Below is a small trained network, with its code and all its weights. Each question gives an input and a class and asks what happens when units are switched off, that is, made to give their printed mean instead of their output.

import numpy as np


def w(rows, s, z=0):
    codes = np.array(rows[::2]) - 128.0
    scale = np.full(codes.shape[1], s)
    scale[-1] = z or s
    return codes * scale


def f(y):
    return np.maximum(y, 0)


def log_softmax(a):
    a = a - a.max(-1, keepdims=True)
    return a - np.log(np.exp(a).sum(-1, keepdims=True))


def net(x, mask):
    res = np.array(x, float).reshape(1, 6) / 4 @ E
    y = f(res @ A[0][:, :-1].T + A[0][:, -1])
    res = res + np.where(mask, y, B[0][:, -1]) @ B[0][:, :-1]
    return log_softmax(res[-1] @ U[:, :-1].T + U[:, -1])


A, B = {}, {}
E = w([
[130,123,129,120,129,129,127,127,126,131],'x0',
[255,143,119,150,161,131,135,73,117,124],'x1',
[121,70,143,147,208,120,107,164,73,70],'x2',
[67,131,138,140,211,198,107,61,146,181],'x3',
[109,162,112,98,138,51,35,79,128,109],'x4',
[152,63,168,174,112,114,81,144,192,164],'x5',
],0.0093)
A[0] = w([
[53,124,139,116,96,117,126,160,128,129,24],'N0',
[213,133,120,132,150,139,134,90,116,136,22],'N1',
[156,42,203,172,124,139,61,150,190,179,87],'N2',
[117,87,143,166,173,107,92,161,73,81,26],'N3',
[164,117,114,121,79,75,148,171,128,101,21],'N4',
[1,95,137,86,100,116,124,222,132,129,56],'N5',
[136,115,136,145,125,182,182,161,126,137,32],'N6',
[133,126,112,142,116,185,162,158,97,127,70],'N7',
[134,88,163,176,131,104,99,143,185,162,26],'N8',
[90,142,101,105,131,58,40,84,117,127,43],'N9',
[147,184,103,110,60,126,149,96,180,177,66],'N10',
[155,134,119,122,87,95,156,162,161,113,65],'N11',
[140,105,126,132,122,174,206,178,132,159,34],'N12',
[97,167,106,79,142,66,60,105,119,103,52],'N13',
[149,113,138,125,63,68,144,195,127,86,62],'N14',
[143,87,148,166,194,110,98,172,54,75,33],'N15',
[122,155,112,111,126,83,61,96,127,110,45],'N16',
[130,117,138,155,121,177,168,152,106,147,39],'N17',
[94,195,67,61,168,176,195,100,27,93,60],'N18',
[133,155,120,108,59,129,132,83,160,169,19],'N19',
[156,127,108,114,66,88,136,175,113,88,25],'N20',
[142,96,133,168,121,125,101,136,175,147,61],'N21',
[159,185,110,124,41,126,136,87,167,186,45],'N22',
[126,149,114,110,131,67,74,91,124,129,47],'N23',
[250,130,118,142,161,114,136,96,106,118,56],'N24',
[62,133,150,145,185,210,116,58,156,172,32],'N25',
[149,122,137,121,108,100,142,146,129,104,25],'N26',
[86,129,122,128,192,192,105,78,164,176,2],'N27',
[106,110,139,154,118,196,193,152,111,136,70],'N28',
[81,126,145,128,120,121,134,139,140,114,36],'N29',
[165,85,142,104,181,119,123,140,93,95,119],'N30',
],0.0099,0.0092)
B[0] = w([
[176,183,77,210,108,197,85,54,141,46,163],'N0',
[145,153,80,187,82,180,94,71,145,113,157],'N1',
[122,188,55,106,59,32,171,158,148,85,239],'N2',
[53,127,88,80,172,205,186,176,176,118,173],'N3',
[157,141,102,95,185,121,87,149,57,133,168],'N4',
[167,186,66,217,86,211,81,5,148,134,254],'N5',
[189,69,184,105,150,129,107,140,164,95,160],'N6',
[170,83,155,139,128,123,141,149,167,114,163],'N7',
[150,155,50,125,98,85,151,156,143,74,162],'N8',
[226,41,180,134,125,168,178,171,173,121,192],'N9',
[31,108,113,97,193,175,163,164,137,108,192],'N10',
[126,119,113,113,175,128,116,139,78,157,164],'N11',
[196,59,215,123,155,138,138,146,169,116,178],'N12',
[205,70,183,140,133,135,158,166,174,125,190],'N13',
[134,136,115,88,176,126,68,131,42,193,210],'N14',
[37,129,93,92,173,194,161,162,164,122,190],'N15',
[200,74,178,137,126,146,153,171,156,132,164],'N16',
[176,97,161,119,131,133,113,155,152,120,153],'N17',
[130,157,30,133,54,2,137,175,186,85,233],'N18',
[86,102,109,124,173,181,142,159,141,77,156],'N19',
[155,152,103,91,177,107,68,166,48,140,176],'N20',
[126,153,83,123,113,70,126,129,150,79,154],'N21',
[39,120,113,118,180,188,151,167,145,111,189],'N22',
[186,99,178,136,125,149,142,167,150,130,163],'N23',
[132,164,81,196,78,211,68,33,136,122,198],'N24',
[179,150,105,71,166,118,61,179,25,151,215],'N25',
[138,128,101,98,154,113,108,135,94,107,134],'N26',
[157,122,92,82,195,132,59,173,17,148,182],'N27',
[200,73,170,115,122,127,133,150,174,133,191],'N28',
[160,141,128,140,108,156,110,105,152,96,135],'N29',
[68,136,131,105,140,159,148,121,145,187,190],'N30',
],0.008)
U = w([
[158,128,110,95,168,127,74,153,5,143,101],'0',
[205,56,187,126,126,144,147,147,192,124,113],'1',
[139,163,86,172,99,206,91,15,153,119,95],'2',
[2,107,110,102,173,189,167,162,171,122,99],'3',
[125,159,65,118,80,6,147,157,172,105,95],'4',
[112,123,144,125,126,116,129,102,123,138,254],'5',
[52,127,214,133,75,38,160,49,104,204,179],'6',
[78,139,234,179,122,74,170,84,62,144,101],'7',
],0.01,0.024)

Each question gives the input, the list of numbers given to net, and the class t.
The units are the neurons (one row each of A and B). Each row of codes is followed by its name. A weight is (code - 128) times the scale printed after its matrix; where a second scale follows, it is the last column's (A, B and U).
mask holds one flag per neuron, in row order. A switched-off neuron (its flag False) gives its mean, the last column of its row in B, instead of its output. The means were averaged over made-up inputs and are rounded, as every weight is.
A unit's drop is (log p(t) with every unit on - log p(t) with that unit switched off) / (log p(t) with every unit on - log p(t) with every unit switched off).
The circuit of an input: a set's keep is (log p(t) with only the set's units on - log p(t) with every unit switched off) / (log p(t) with every unit on - log p(t) with every unit switched off). Starting from the 12 units with the biggest drops (on a tie, the unit counted first), units are removed one at a time, each time the one whose removal leaves the highest keep (on an exact tie, the one counted first), for as long as the keep stays at least 0.8.
units of the circuit, in order: the units of the circuit, biggest drop first
most important unit: the unit with the biggest drop
top k neurons: the k neurons with the biggest drops, biggest first
drop when u is switched off: that unit's drop, to one decimal
input [2,7,5,-2,3,6], class 2: most important unit -> N24
input [5,6,5,-2,-1,-6], class 2: top 3 neurons -> (N24 N2 N1)
input [-3,-4,-7,6,3,7], class 3: top 2 neurons -> (N10 N22)
input [-5,7,-6,-7,-2,-7], class 0: top 4 neurons -> (N5 N20 N4 N11)
input [0,-7,-6,6,1,3], class 2: top 3 neurons -> (N5 N0 N14)
input [-3,1,8,-4,7,7], class 3: units of the circuit, in order -> (N15 N3)
input [6,8,-3,0,8,4], class 1: top 4 neurons -> (N9 N5 N16 N23)
input [3,-6,-1,-7,-6,-6], class 0: top 3 neurons -> (N14 N20 N4)
input [-4,1,-6,-4,-1,-5], class 3: units of the circuit, in order -> (N10 N22)
input [4,2,-5,1,-5,-2], class 1: units of the circuit, in order -> (N12 N28)
input [-1,8,-5,8,3,0], class 0: top 3 neurons -> (N25 N27 N5)
input [-3,-8,3,7,5,4], class 2: top 2 neurons -> (N5 N0)
input [6,-5,0,0,6,-6], class 1: top 3 neurons -> (N9 N13 N2)
input [-2,1,7,-1,-5,3], class 3: most important unit -> N15
input [7,1,-7,-2,5,3], class 3: units of the circuit, in order -> (N22 N10)
input [2,3,-2,0,1,4], class 4: units of the circuit, in order -> (N5 N2)
input [6,7,-4,-2,1,-3], class 2: top 2 neurons -> (N24 N1)
input [-7,3,7,6,4,-4], class 3: top 4 neurons -> (N15 N3 N30 N14)
input [-6,3,-8,-1,-6,-1], class 3: drop when N22 is switched off -> 0.3
input [5,0,6,-8,-3,6], class 0: units of the circuit, in order -> (N14)
input [-2,-8,0,3,0,-7], class 2: drop when N5 is switched off -> 0.9
input [8,2,8,-3,3,-4], class 3: drop when N15 is switched off -> 0.1
